Here is a tiny trained network, its code and every weight. The questions are about switching its units off for an input and a target symbol, where a switched-off unit gives its printed mean instead of its output.

import numpy as np


def w(rows, s, z=0):
    codes = np.array(rows[::2]) - 128.0
    scale = np.full(codes.shape[1], s)
    scale[-1] = z or s
    return codes * scale


def f(y):
    return np.maximum(y, 0)


def softmax(a):
    e = np.exp(a - a.max(-1, keepdims=True))
    return e / e.sum(-1, keepdims=True)


def log_softmax(a):
    a = a - a.max(-1, keepdims=True)
    return a - np.log(np.exp(a).sum(-1, keepdims=True))


def net(x, mask):
    ids = ['Ξαητφψ'.index(c) for c in x.split()]
    T = len(ids)
    res = E[ids] + P[:T]
    r = res
    for j in range(2):
        rows = slice(2 * j, 2 * j + 2)
        q, k, v = (r @ M[0][rows].T for M in (Q, K, V))
        z = softmax(np.where(np.tri(T) > 0, q @ k.T / 2**0.5, -1e9)) @ v
        o = O[0][rows]
        res = res + np.where(mask[j], z, o[:, -1]) @ o[:, :-1]
    y = f(res @ A[0][:, :-1].T + A[0][:, -1])
    res = res + np.where(mask[2:6], y, B[0][:, -1]) @ B[0][:, :-1]
    return log_softmax(res[-1] @ U[:, :-1].T + U[:, -1])


Q, K, V, O, A, B = {}, {}, {}, {}, {}, {}
E = w([
[202,197,110,106,85,66,90,157],'Ξ',
[114,93,153,77,183,138,116,83],'α',
[93,186,3,166,123,106,151,57],'η',
[63,103,127,168,48,156,49,166],'τ',
[105,68,45,142,131,172,187,195],'φ',
[158,3,106,91,13,62,198,127],'ψ',
],0.0062)
P = w([
[158,130,184,252,123,51,169,161],'0',
[176,162,78,121,35,210,159,121],'1',
[116,134,45,97,85,140,101,107],'2',
[108,102,50,89,115,116,93,107],'3',
[108,95,42,75,134,111,94,94],'4',
[96,76,42,87,113,101,101,75],'5',
],0.0036)
Q[0] = w([
[193,139,155,81,208,159,233,89],'head 0',
[118,150,251,188,80,206,94,132],'head 0',
[134,118,15,95,37,128,95,117],'head 1',
[154,142,117,155,103,96,148,191],'head 1',
],0.028)
K[0] = w([
[151,149,65,159,61,127,167,166],'head 0',
[140,114,55,1,130,178,118,120],'head 0',
[120,104,161,60,182,150,109,97],'head 1',
[113,138,90,137,123,176,122,86],'head 1',
],0.036)
V[0] = w([
[88,80,109,139,68,194,100,187],'head 0',
[124,91,251,127,147,90,86,137],'head 0',
[127,103,208,72,172,173,107,199],'head 1',
[56,92,97,226,226,148,184,176],'head 1',
],0.019)
O[0] = w([
[57,144,160,220,195,54,135,127,67],'head 0',
[236,75,72,213,129,166,106,138,95],'head 0',
[94,82,254,99,145,216,115,110,2],'head 1',
[194,85,47,150,194,248,99,186,78],'head 1',
],0.0086,0.0054)
A[0] = w([
[130,112,210,239,156,135,103,91,11],'neuron 0',
[232,252,207,133,124,84,78,200,58],'neuron 1',
[75,147,209,50,121,230,121,67,5],'neuron 2',
[39,193,145,72,131,151,148,162,198],'neuron 3',
],0.013,0.0023)
B[0] = w([
[83,148,132,129,72,128,53,210,148],'neuron 0',
[104,83,202,156,215,178,113,56,188],'neuron 1',
[78,227,109,6,136,138,165,203,189],'neuron 2',
[177,62,166,183,163,176,97,107,255],'neuron 3',
],0.011,0.007)
U = w([
[111,123,186,157,222,121,118,51,162],'Ξ',
[87,170,164,74,139,142,136,167,77],'α',
[115,234,46,143,156,93,134,81,178],'η',
[51,142,154,169,85,118,26,157,6],'τ',
[223,44,102,167,151,252,135,207,129],'φ',
[149,62,191,93,2,37,237,129,164],'ψ',
],0.0039,0.0019)

Each question gives the input, a string of symbols that net reads in full, and the target symbol t.
The units are the heads (2 rows each of Q, K, V and O) and the neurons (one row each of A and B). Each row of codes is followed by its name. A weight is (code - 128) times the scale printed after its matrix; where a second scale follows, it is the last column's (O, A, B and U).
mask holds one flag per unit, heads first, then neurons. A switched-off unit (its flag False) gives its mean, the last column of its rows in O or B, instead of its output. The means were averaged over made-up inputs and are rounded, as every weight is.
A unit's drop is (log p(t) with every unit on - log p(t) with that unit switched off) / (log p(t) with every unit on - log p(t) with every unit switched off).
The circuit of an input: a set's keep is (log p(t) with only the set's units on - log p(t) with every unit switched off) / (log p(t) with every unit on - log p(t) with every unit switched off). Starting from all 6 units, units are removed one at a time, each time the one whose removal leaves the highest keep (on an exact tie, the one counted first), for as long as the keep stays at least 0.8.
circuit, biggest first: the units of the circuit, biggest drop first
unit that matters most: the unit with the biggest drop
top k neurons: the k neurons with the biggest drops, biggest first
heads that matter: for each layer, one digit per head in row order, 1 if its drop is at least 0.15 and else 0, layers parted by /
drop of u: that unit's drop, to one decimal
input α τ ψ, target φ: circuit, biggest first	head 0; head 1
input η α α, target α: unit that matters most	neuron 2
input η τ η α Ξ, target α: circuit, biggest first	neuron 2; head 1; head 0
input η η φ φ η, target φ: circuit, biggest first	head 1; neuron 3; head 0
input α φ φ Ξ, target φ: circuit, biggest first	head 0; head 1
input τ η α ψ, target τ: circuit, biggest first	head 0; neuron 0; head 1
input η η η φ φ, target φ: heads that matter	01
input η η τ η τ Ξ, target Ξ: top 3 neurons	neuron 1; neuron 3; neuron 2
input η η η φ ψ α, target α: heads that matter	10
input τ η α Ξ, target τ: top 2 neurons	neuron 0; neuron 3
input Ξ η ψ Ξ η, target ψ: drop of neuron 2	0.1
input Ξ Ξ Ξ φ Ξ α, target ψ: drop of head 0	0.2
input τ α τ φ Ξ, target τ: drop of neuron 0	0.9
input η ψ Ξ, target Ξ: unit that matters most	neuron 1
